Below are the code and all the weights of a small trained network. Each question names an input and a class and asks about switching units off, where a switched-off unit gives its printed mean instead of its output.

import numpy as np


def w(rows, s, z=0):
    codes = np.array(rows[::2]) - 128.0
    scale = np.full(codes.shape[1], s)
    scale[-1] = z or s
    return codes * scale


def f(y):
    return y / 2 * (1 + np.tanh(0.7978845608 * (y + 0.044715 * y**3)))


def log_softmax(a):
    a = a - a.max(-1, keepdims=True)
    return a - np.log(np.exp(a).sum(-1, keepdims=True))


def net(x, mask):
    res = np.array(x, float).reshape(1, 7) / 4 @ E
    y = f(res @ A[0][:, :-1].T + A[0][:, -1])
    res = res + np.where(mask, y, B[0][:, -1]) @ B[0][:, :-1]
    return log_softmax(res[-1] @ U[:, :-1].T + U[:, -1])


A, B = {}, {}
E = w([
[125,124,130,130,126],'x0',
[128,128,129,128,128],'x1',
[161,178,53,251,85],'x2',
[128,130,126,128,130],'x3',
[37,194,132,135,150],'x4',
[86,110,52,59,30],'x5',
[169,209,238,112,40],'x6',
],0.011)
A[0] = w([
[110,92,105,126,66,74],'neuron 0',
[66,173,98,117,156,44],'neuron 1',
[115,65,74,135,175,16],'neuron 2',
[124,121,103,111,98,102],'neuron 3',
[144,81,174,139,183,78],'neuron 4',
[75,79,68,158,165,38],'neuron 5',
[217,97,123,130,100,89],'neuron 6',
[181,200,107,164,84,79],'neuron 7',
[156,116,172,217,206,99],'neuron 8',
[191,44,109,121,129,119],'neuron 9',
[130,116,89,85,86,124],'neuron 10',
[86,190,148,127,115,89],'neuron 11',
[93,81,9,135,191,110],'neuron 12',
[157,71,78,126,155,57],'neuron 13',
[206,51,91,128,123,117],'neuron 14',
[13,156,110,157,159,126],'neuron 15',
[139,139,66,193,115,24],'neuron 16',
[82,93,155,68,134,100],'neuron 17',
[121,95,90,149,196,79],'neuron 18',
[96,116,15,85,74,138],'neuron 19',
[210,140,164,112,83,88],'neuron 20',
[110,131,71,206,96,86],'neuron 21',
[105,158,123,108,26,124],'neuron 22',
[44,162,127,155,132,104],'neuron 23',
[110,134,81,104,98,11],'neuron 24',
[171,147,183,170,190,4],'neuron 25',
[65,122,105,69,79,134],'neuron 26',
],0.013,0.0048)
B[0] = w([
[161,103,137,190,173,164],'neuron 0',
[109,213,85,81,156,165],'neuron 1',
[88,186,190,131,76,190],'neuron 2',
[167,125,142,152,142,149],'neuron 3',
[113,98,143,140,184,178],'neuron 4',
[106,194,154,134,19,199],'neuron 5',
[121,211,57,120,132,181],'neuron 6',
[56,86,189,64,166,202],'neuron 7',
[227,66,113,198,161,215],'neuron 8',
[99,193,57,61,132,191],'neuron 9',
[197,106,157,166,183,176],'neuron 10',
[144,215,106,151,105,172],'neuron 11',
[115,126,192,143,82,253],'neuron 12',
[85,174,108,135,65,176],'neuron 13',
[119,208,16,93,163,196],'neuron 14',
[137,202,5,94,135,206],'neuron 15',
[57,74,195,42,196,183],'neuron 16',
[71,60,149,101,162,192],'neuron 17',
[166,67,182,175,107,187],'neuron 18',
[228,72,140,186,166,233],'neuron 19',
[75,186,115,123,62,202],'neuron 20',
[80,57,136,72,170,199],'neuron 21',
[150,129,147,181,98,208],'neuron 22',
[109,188,63,119,155,179],'neuron 23',
[160,131,131,158,136,154],'neuron 24',
[138,89,127,173,117,189],'neuron 25',
[137,78,140,137,162,205],'neuron 26',
],0.011,0.014)
U = w([
[252,50,134,230,199,35],'0',
[128,156,217,174,55,243],'1',
[167,171,39,107,183,132],'2',
[93,6,199,36,226,4],'3',
],0.013,0.0036)

Each question gives the input, the list of numbers given to net, and the class t.
The units are the neurons (one row each of A and B). Each row of codes is followed by its name. A weight is (code - 128) times the scale printed after its matrix; where a second scale follows, it is the last column's (A, B and U).
mask holds one flag per neuron, in row order. A switched-off neuron (its flag False) gives its mean, the last column of its row in B, instead of its output. The means were averaged over made-up inputs and are rounded, as every weight is.
A unit's drop is (log p(t) with every unit on - log p(t) with that unit switched off) / (log p(t) with every unit on - log p(t) with every unit switched off).
The circuit of an input: a set's keep is (log p(t) with only the set's units on - log p(t) with every unit switched off) / (log p(t) with every unit on - log p(t) with every unit switched off). Starting from the 12 units with the biggest drops (on a tie, the unit counted first), units are removed one at a time, each time the one whose removal leaves the highest keep (on an exact tie, the one counted first), for as long as the keep stays at least 0.8.
units of the circuit, in order: the units of the circuit, biggest drop first
k most important neurons: the k neurons with the biggest drops, biggest first
drop of u: that unit's drop, to one decimal
input [4,4,4,5,-5,1,3], class 2: units of the circuit, in order	(neuron 6)
input [-4,3,8,-7,-1,2,-8], class 1: 4 most important neurons	(neuron 5; neuron 12; neuron 2; neuron 13)
input [8,3,0,6,-4,6,-8], class 1: 3 most important neurons	(neuron 5; neuron 2; neuron 12)
input [1,-8,-7,-1,-4,6,-8], class 1: 4 most important neurons	(neuron 2; neuron 5; neuron 12; neuron 13)
input [2,-8,3,8,-7,5,-7], class 1: 2 most important neurons	(neuron 12; neuron 2)
input [8,7,7,2,-1,6,-5], class 3: 2 most important neurons	(neuron 16; neuron 21)
input [8,5,8,-4,-8,-7,-3], class 2: 2 most important neurons	(neuron 14; neuron 6)
input [8,-6,7,7,4,-6,-8], class 1: 3 most important neurons	(neuron 5; neuron 12; neuron 2)
input [-8,0,8,5,8,4,5], class 2: 3 most important neurons	(neuron 11; neuron 15; neuron 23)
input [-3,-3,5,-2,7,-6,2], class 2: 3 most important neurons	(neuron 15; neuron 19; neuron 23)
input [3,-1,1,0,-4,-1,-4], class 1: 3 most important neurons	(neuron 15; neuron 12; neuron 2)
input [-4,3,1,7,-2,3,3], class 0: 3 most important neurons	(neuron 5; neuron 12; neuron 2)
input [-4,-1,7,-7,-5,3,3], class 3: 2 most important neurons	(neuron 7; neuron 16)
input [-2,7,8,6,5,-5,7], class 3: units of the circuit, in order	(neuron 7)
input [0,-2,-8,-8,-8,-8,4], class 0: 4 most important neurons	(neuron 8; neuron 25; neuron 15; neuron 4)
input [3,-3,2,1,6,6,0], class 0: drop of neuron 19	1.0
input [-4,-8,-1,8,-7,7,7], class 0: drop of neuron 2	0.2
input [7,7,2,0,-7,5,-8], class 1: drop of neuron 21	0.0
